Where the symbols take the units:
from | i n
z351 | z291 z743
z432 | z319 z138
z577 | z214 z562
z951 | z376 z66
z762 | z562 z214
z138 | z141 z432
z785 | z393 z928
z421 | z785 z453
z275 | z239 z692
z692 | z924 z275
z778 | z71 z29
z898 | z928 z393
z945 | z692 z239
z71 | z599 z908
z182 | z917 z398
z562 | z778 z577
z924 | z182 z748
z928 | z453 z785
z908 | z29 z71
z29 | z577 z778
z599 | z398 z917
z376 | z138 z319
z393 | z351 z898
z392 | z232 z948
z523 | z432 z141
z239 | z32 z945
z453 | z951 z421
z232 | z945 z32
z141 | z762 z523
z398 | z748 z182
z917 | z908 z599
z32 | z948 z232
z948 | z187 z392
z66 | z421 z951
z743 | z898 z351
z319 | z66 z376
z291 | z392 z187
z748 | z275 z924
z214 | z523 z762
z187 | z743 z291

In the rows, zero is written as 63.

The rows follow the links: the fewer symbols apart two units are, the more alike their rows tend to be.

Here are some units, each with a row of numbers. One shown again gets a slightly different row.
z239	[  69   47   92  107   62   77   56   19   72   63   41   70   52   34   73   69   82   62   57   39   50   67   67   63   55   75   35   80   76   38   57   78  109   64   87   70   60   70   91   64   50   63   64   54   78   82   81   50   42]
z421	[  68   51   58   24   43   86   65   54   86   66   62   47   49   48   59   50   69   42   59   67   34   69   70   89   69   75   53   84   60   43   69   49   14   42   58   46   75   54   62   88   79   62   31   58   28   69   42   42   86]
z398	[  30   55   70   76   99   68   49   25   78   72   63   58   57   59   69   63   55   84   43   72   36   93   66   93   70   76   63   74  100   48   84   74   90   53   65  103   71   60   77   68   63   32   37   49   77   88   54   62   56]
z748	[  39   55   79   90   86   77   51   19   74   68   48   63   54   47   71   61   63   77   46   70   28   89   57   84   64   77   58   75   94   41   78   80   98   61   66   99   68   67   88   72   62   41   36   49   68   86   55   55   53]
z275	[  55   50   88  102   72   81   47   18   77   61   42   63   49   33   72   64   77   75   54   54   37   80   59   79   56   70   46   82   86   35   75   74  100   57   79   87   64   69   84   70   56   45   50   49   74   87   66   50   52]
z182	[  45   64   85   94   72   61   58   53   51   80   41   82   70   61   73   74   53   58   41   92   52   96   63   71   38   39   89   51   83   62   86   80   96   82   69   99   73   73   93   52   81   35   61   49   56   68   70   92   41]
z432	[  59   66   51   14   46   85   78   45   63   69   98   50   37   55   47   52   69   80   92   66   78   69   63   44  110   80   75   57   37   64   67   62   50   66   48   28   62   30   40   53   58   57   83   56   56   58   50   47   68]
z319	[  52   60   55    3   41   90   76   40   77   68   85   56   44   55   49   47   66   66   76   74   52   76   61   57  105   77   80   69   46   58   72   57   35   57   42   29   71   39   48   64   69   59   67   51   40   60   46   50   70]
z928	[  66   73   61   29   25   79   90   59   54   79   67   82   71   56   60   48   68   45   66   80   80   80   72   52   64   60  101   50   41   71   70   55   44   85   43   30   74   41   65   46   86   80   77   38   30   54   76   95   56]
z393	[  83   52   55   53   56   59   61   77   85   55   48   50   59   60   65   56   71   32   53   42   36   37   68   92   46   71   37   92   69   48   50   46   20   34   70   51   71   84   65   90   63   88   28   80   47   61   47   43   84]
z951	[  71   63   58   33   26   65   82   94   51   70   50   73   53   63   58   61   58   21   56   92   64   66   69   66   39   40   86   61   51   62   67   46   20   61   59   40   72   72   69   71   96   70   47   65    9   56   58   77   72]

Each walk starts at a row. The symbols on each line, taken left to right, move it on to the next unit.
Answer with the unit's row; about right is enough.
[  28   61   62   61  106   60   44   36   79   67   80   53   66   80   66   59   47   91   54   73   44   80   63   87   79   77   75   66   93   61   81   70   80   53   60  106   72   56   61   68   63   33   39   55   85   84   52   66   61]
n i n: [  33   69   48   51  113   48   46   56   77   64   84   52   72   97   63   62   42   96   65   67   56   74   55   77   85   74   70   59   94   71   66   68   70   50   55  101   64   61   48   70   63   36   44   71   98   70   42   63   67]
i n i i n: [  38   67   45   47  114   38   48   82   66   53   91   45   67  104   59   62   37   96   69   69   69   51   59   67   83   71   62   54   79   80   60   62   58   53   55   95   62   61   35   72   55   49   48   81  102   66   42   56   73]
[  79   55   59   59   55   45   67  122   54   56   57   49   45   80   65   75   49   24   62   71   68   45   53   65   38   33   56   68   51   63   58   48   21   45   67   55   51   95   60   80   76   68   47   96   35   54   50   49   88]
i n n n: [  63   63   61   41   36   81   70   55   56   62   94   54   40   53   51   64   68   80   96   58   89   64   63   28  106   70   70   57   35   63   61   70   69   78   56   26   46   47   39   52   45   62  106   68   70   57   60   39   63]
n n n i n: [  76   60   67   71   38   73   73   62   51   63   82   60   29   47   51   73   73   77  101   52   91   55   60   19   94   57   64   53   30   64   61   72   88   78   66   38   40   56   47   50   48   63  107   79   70   61   65   37   61]
[  59   55   57   11   42   90   68   47   83   68   72   51   42   49   54   45   65   54   66   75   44   77   72   75   84   77   68   81   58   50   78   58   23   45   48   36   79   43   55   76   85   58   47   50   27   64   40   49   81]
i n i i: [  87   59   55   54   37   58   72  109   54   62   48   58   51   72   63   75   58   22   59   80   56   54   63   70   37   38   70   71   55   63   60   45   16   51   67   49   65   88   67   77   86   73   46   86   10   61   47   64   78]
n n i i: [  78   61   49   68   68   45   58  124   59   51   68   44   52   84   61   76   47   41   67   62   69   28   58   63   47   43   56   68   56   65   49   45   31   39   72   66   51   90   50   79   58   68   56  105   55   54   45   43   81]
[  65   66   43   59   87   33   54  119   53   51   82   44   59   99   62   74   47   65   78   54   75   33   57   59   62   53   53   59   58   76   46   60   38   39   63   78   48   86   40   74   51   61   58  108   69   61   43   46   87]
i n n: [  59   67   38   56  102   33   54  103   61   54   89   45   66  104   59   68   41   81   73   58   75   43   59   61   66   63   52   60   68   77   52   62   53   49   56   86   55   78   34   68   45   53   57   99   95   61   40   51   81]
n n n n n: [  80   59   74   98   44   74   72   70   40   61   64   58   26   43   53   84   70   74   95   51   92   54   52   28   74   48   59   52   37   55   59   77  101   77   80   51   45   74   71   45   50   54  103   84   71   59   68   37   56]
[  78   77   67   50   33   70   81   48   54   65   73   85   82   49   59   50   81   65   76   58   90   64   73   41   82   77   71   45   44   77   59   67   71   90   63   21   68   34   63   40   59   88  103   36   70   53   94   83   50]
i n n i i: [  69   67   62   27   21   80   88   77   56   69   54   72   62   60   61   61   65   32   58   92   68   83   69   61   54   51   87   55   49   65   70   52   29   73   47   32   77   53   61   61   98   76   58   50   16   50   62   84   66]
n i: [  71   44   51   38   50   76   61   61   87   63   52   51   47   51   63   56   73   40   61   62   31   57   68   92   55   74   46   95   68   47   63   48   13   37   65   48   75   71   60   90   71   70   31   64   36   67   47   39   89]
[  77   62   85  105   50   74   67   23   69   56   42   71   59   23   65   63   92   69   62   36   65   59   69   50   65   72   33   71   59   49   54   73  106   75   83   57   55   62   82   51   41   84   86   53   86   74   88   55   53]
n n i i: [  86   78   72   74   32   72   76   40   62   60   62   82   76   37   66   50   85   75   79   45   87   57   67   39   80   76   56   52   45   72   51   69   94   89   64   26   63   44   67   41   47   90  109   42   76   54   92   71   47]
n n i i: [  70   76   61   32   29   80   86   54   50   70   69   83   86   52   56   51   73   60   72   74   86   73   77   46   79   73   87   47   43   80   64   62   58   89   50   24   76   35   60   43   73   90   86   36   44   45   86   91   50]
[  65   54   91  116   48   70   62   64   42   67   40   66   30   43   60   93   67   55   62   71   66   71   51   53   41   31   71   61   61   44   72   76  114   73   84   77   53   93   93   53   71   46   82   77   51   76   71   55   46]
i i n i n: [  73   54   82  112   50   68   64   67   44   59   51   60   30   42   65   92   67   69   78   61   84   65   51   38   56   37   62   59   45   46   65   78  109   73   87   61   47   79   82   53   61   51   95   86   64   66   75   45   54]
n i i n: [  52   56   92  108   67   69   62   61   44   71   38   78   46   47   71   90   58   50   54   83   58   86   57   54   31   28   79   61   72   53   81   77  111   83   74   92   63   81   93   57   76   40   67   64   52   77   69   72   36]
[  43   82   54   64   98   45   55   67   63   67   74   90  113   96   69   59   51   84   48   69   76   73   76   74   58   71   73   42   84   96   61   75   74   76   57   87   73   51   58   55   61   63   60   44   97   53   81  112   49]
n n n n i: [  40   82   67   70   93   51   61   60   55   78   65   91  107   87   69   63   48   82   41   88   64   90   66   74   53   59   86   43   85   84   73   72   85   83   51   97   75   54   71   50   74   52   58   45   81   64   74  110   45]
n i i n: [  55   85   50   63   99   37   58   77   64   56   74   79  116  101   67   49   55   84   58   59   83   49   71   68   59   81   55   43   80   99   53   62   66   68   59   78   67   54   48   56   52   81   61   60  108   53   80   93   59]
[  84   69   77   90   44   75   72   38   66   52   54   80   71   30   65   62   89   75   73   37   79   52   66   40   77   82   43   64   46   56   47   72   98   86   75   41   54   53   73   44   34   83  101   45   82   64   94   65   43]
i n n i n: [  86   58   48   71   68   42   57   85   83   46   51   56   73   73   66   57   71   41   61   38   48   26   67   83   46   77   18   89   72   67   38   44   27   39   70   60   67   84   55   89   54   91   39   83   75   60   62   51   90]
n n i i: [  81   81   47   68   95   28   56   86   73   48   75   71  114  101   70   58   56   79   64   43   81   34   68   71   56   84   40   54   75   91   40   58   55   56   64   71   64   65   49   68   44   87   57   68  106   57   75   80   69]
[  90   63   45   65   86   34   55   89   79   45   55   59   92   84   71   51   65   61   61   40   62   26   72   72   52   84   24   74   70   74   38   49   36   45   65   66   59   80   53   78   44   93   47   80   92   58   71   63   87]
i i i i i: [  37   73   75   81   90   63   58   52   55   79   54   84   86   77   70   75   50   70   39   97   57   94   64   69   48   55   93   48   87   68   84   81   96   77   63  100   74   61   85   55   81   44   51   42   64   73   78  106   41]
